Below are the code and all the weights of a small trained network. Each question names an input and a class and asks about switching units off, where a switched-off unit gives its printed mean instead of its output.

import numpy as np


def w(rows, s, z=0):
    codes = np.array(rows[::2]) - 128.0
    scale = np.full(codes.shape[1], s)
    scale[-1] = z or s
    return codes * scale


def f(y):
    return y / 2 * (1 + np.tanh(0.7978845608 * (y + 0.044715 * y**3)))


def log_softmax(a):
    a = a - a.max(-1, keepdims=True)
    return a - np.log(np.exp(a).sum(-1, keepdims=True))


def net(x, mask):
    res = np.array(x, float).reshape(1, 6) / 4 @ E
    y = f(res @ A[0][:, :-1].T + A[0][:, -1])
    res = res + np.where(mask, y, B[0][:, -1]) @ B[0][:, :-1]
    return log_softmax(res[-1] @ U[:, :-1].T + U[:, -1])


A, B = {}, {}
E = w([
[126,134,131,122,126,126,123,130,128,128],'x0',
[80,58,73,79,254,66,123,215,58,106],'x1',
[44,105,205,193,92,72,56,142,162,6],'x2',
[66,176,41,125,9,101,179,179,95,156],'x3',
[156,155,109,120,138,241,133,186,89,15],'x4',
[43,137,163,120,180,166,251,112,186,125],'x5',
],0.0068)
A[0] = w([
[124,144,101,148,130,182,136,157,116,33,113],'n1',
[228,152,84,142,118,111,2,139,96,137,63],'n2',
[162,74,210,175,207,138,62,90,150,84,133],'n3',
[129,123,170,137,123,33,127,119,175,202,199],'n4',
[120,104,116,91,188,74,132,172,103,127,57],'n5',
[205,62,141,111,198,179,89,74,163,153,101],'n6',
[177,164,159,120,119,203,138,166,104,65,121],'n7',
[213,148,92,51,181,147,191,103,124,236,11],'n8',
[88,192,66,115,76,125,143,146,116,136,119],'n9',
[101,76,130,158,128,64,121,81,153,193,73],'n10',
[185,155,105,149,64,57,30,143,87,133,137],'n11',
[95,55,84,101,167,95,125,146,109,97,30],'n12',
[53,148,117,120,187,137,163,119,148,132,66],'n13',
[150,194,186,135,75,139,115,108,184,147,51],'n14',
[154,159,161,139,68,157,126,70,158,136,3],'n15',
[173,176,138,201,77,156,98,92,182,135,213],'n16',
[85,135,168,178,100,100,84,160,169,62,10],'n17',
[64,78,149,113,161,104,78,187,54,164,123],'n18',
[97,106,117,140,129,79,102,83,168,191,66],'n19',
[67,176,168,148,146,148,206,125,182,127,95],'n20',
[70,168,70,152,68,84,147,149,79,115,108],'n21',
[16,78,201,159,120,58,96,116,151,79,123],'n22',
[210,79,101,146,69,100,78,156,124,122,84],'n23',
],0.0078,0.0065)
B[0] = w([
[105,141,166,92,146,136,132,159,63,140,186],'n1',
[148,136,198,146,168,162,211,166,185,125,196],'n2',
[64,108,93,110,99,169,91,110,165,173,233],'n3',
[93,148,179,79,145,151,111,174,64,82,223],'n4',
[177,78,64,112,53,109,154,104,131,60,159],'n5',
[58,81,84,123,124,174,59,139,163,189,203],'n6',
[85,149,175,68,104,164,92,179,39,134,191],'n7',
[186,193,114,229,207,181,91,92,86,151,201],'n8',
[59,102,105,143,126,184,91,119,159,189,178],'n9',
[99,123,180,71,94,203,151,193,24,124,165],'n10',
[132,131,190,121,176,143,176,143,180,136,220],'n11',
[205,90,88,98,62,168,142,80,112,79,155],'n12',
[184,72,163,118,143,156,201,133,174,95,146],'n13',
[186,68,68,74,67,114,153,110,111,75,171],'n14',
[179,67,69,106,49,170,172,73,98,99,155],'n15',
[132,127,47,66,152,82,133,85,118,75,255],'n16',
[211,172,64,251,162,255,137,140,94,171,175],'n17',
[169,123,67,79,104,94,168,77,145,84,189],'n18',
[114,119,148,98,105,193,147,182,57,125,154],'n19',
[180,100,192,101,162,123,186,150,193,128,179],'n20',
[84,89,90,114,141,212,72,92,184,189,188],'n21',
[172,189,83,196,203,175,126,120,101,158,240],'n22',
[118,111,147,125,161,167,189,122,148,126,167],'n23',
],0.0089,0.0081)
U = w([
[209,212,81,254,176,176,137,111,71,152,90],'0',
[203,67,56,66,96,121,173,77,118,54,100],'1',
[96,159,126,101,171,119,150,128,139,127,249],'2',
[77,147,182,62,135,168,148,186,14,125,89],'3',
[21,82,80,129,136,174,105,111,210,200,87],'4',
[164,111,221,138,176,147,237,150,235,122,125],'5',
[85,176,147,149,143,9,105,140,139,125,148],'6',
[159,107,190,215,47,31,122,149,141,141,101],'7',
],0.0094,0.021)

Each question gives the input, the list of numbers given to net, and the class t.
The units are the neurons (one row each of A and B). Each row of codes is followed by its name. A weight is (code - 128) times the scale printed after its matrix; where a second scale follows, it is the last column's (A, B and U).
mask holds one flag per neuron, in row order. A switched-off neuron (its flag False) gives its mean, the last column of its row in B, instead of its output. The means were averaged over made-up inputs and are rounded, as every weight is.
A unit's drop is (log p(t) with every unit on - log p(t) with that unit switched off) / (log p(t) with every unit on - log p(t) with every unit switched off).
The circuit of an input: a set's keep is (log p(t) with only the set's units on - log p(t) with every unit switched off) / (log p(t) with every unit on - log p(t) with every unit switched off). Starting from the 12 units with the biggest drops (on a tie, the unit counted first), units are removed one at a time, each time the one whose removal leaves the highest keep (on an exact tie, the one counted first), for as long as the keep stays at least 0.8.
units of the circuit, in order: the units of the circuit, biggest drop first
most important unit: the unit with the biggest drop
top k neurons: the k neurons with the biggest drops, biggest first
drop of u: that unit's drop, to one decimal
input [6,4,-2,8,-3,7], class 4: most important unit -> n21
input [-3,-7,7,-2,-1,3], class 0: top 3 neurons -> [n22, n17, n18]
input [-5,-3,6,7,6,-7], class 4: top 4 neurons -> [n21, n9, n4, n8]
input [-5,-2,-3,-7,2,3], class 4: top 2 neurons -> [n6, n3]
input [2,5,2,-3,-3,-6], class 5: units of the circuit, in order -> [n2, n11]
input [-3,8,8,8,0,-6], class 0: top 3 neurons -> [n22, n17, n16]
input [-3,8,-6,-2,0,-6], class 1: top 2 neurons -> [n5, n18]
input [6,-4,7,-4,1,-8], class 5: top 2 neurons -> [n11, n2]
input [4,-7,-4,7,8,6], class 3: top 2 neurons -> [n7, n1]
input [-2,7,-5,3,-6,6], class 1: units of the circuit, in order -> [n5, n18]
input [6,1,2,-8,3,7], class 4: top 2 neurons -> [n3, n6]
input [7,8,-3,6,-6,-5], class 1: top 2 neurons -> [n18, n5]
input [2,-7,5,3,-6,7], class 1: top 3 neurons -> [n14, n16, n15]
input [-2,5,3,-1,4,7], class 5: most important unit -> n13
input [-2,-4,1,2,4,6], class 5: top 4 neurons -> [n20, n4, n3, n6]
input [5,-4,0,-4,8,-3], class 3: top 2 neurons -> [n7, n1]
input [-7,8,1,3,-7,3], class 1: units of the circuit, in order -> [n18, n5]
input [6,4,0,8,-3,-8], class 4: top 3 neurons -> [n21, n9, n20]
input [-1,0,8,-4,-8,-4], class 0: top 4 neurons -> [n22, n17, n7, n1]
input [-1,-3,-4,2,-7,8], class 5: top 3 neurons -> [n20, n13, n7]
input [-7,-1,7,-6,4,-1], class 0: units of the circuit, in order -> [n17]
input [1,6,-1,-6,1,5], class 1: units of the circuit, in order -> [n5, n12]
input [6,2,4,-7,-7,6], class 3: units of the circuit, in order -> [n10, n4]
input [-7,-1,-2,5,8,5], class 3: drop of n1 -> 0.2
input [-5,-4,-4,-3,-7,1], class 3: drop of n10 -> 0.2
input [5,0,5,4,1,6], class 5: drop of n3 -> 0.2
input [0,-5,-2,-3,-7,-8], class 5: drop of n10 -> -0.1
input [-1,-2,-5,-3,-2,3], class 0: most important unit -> n8
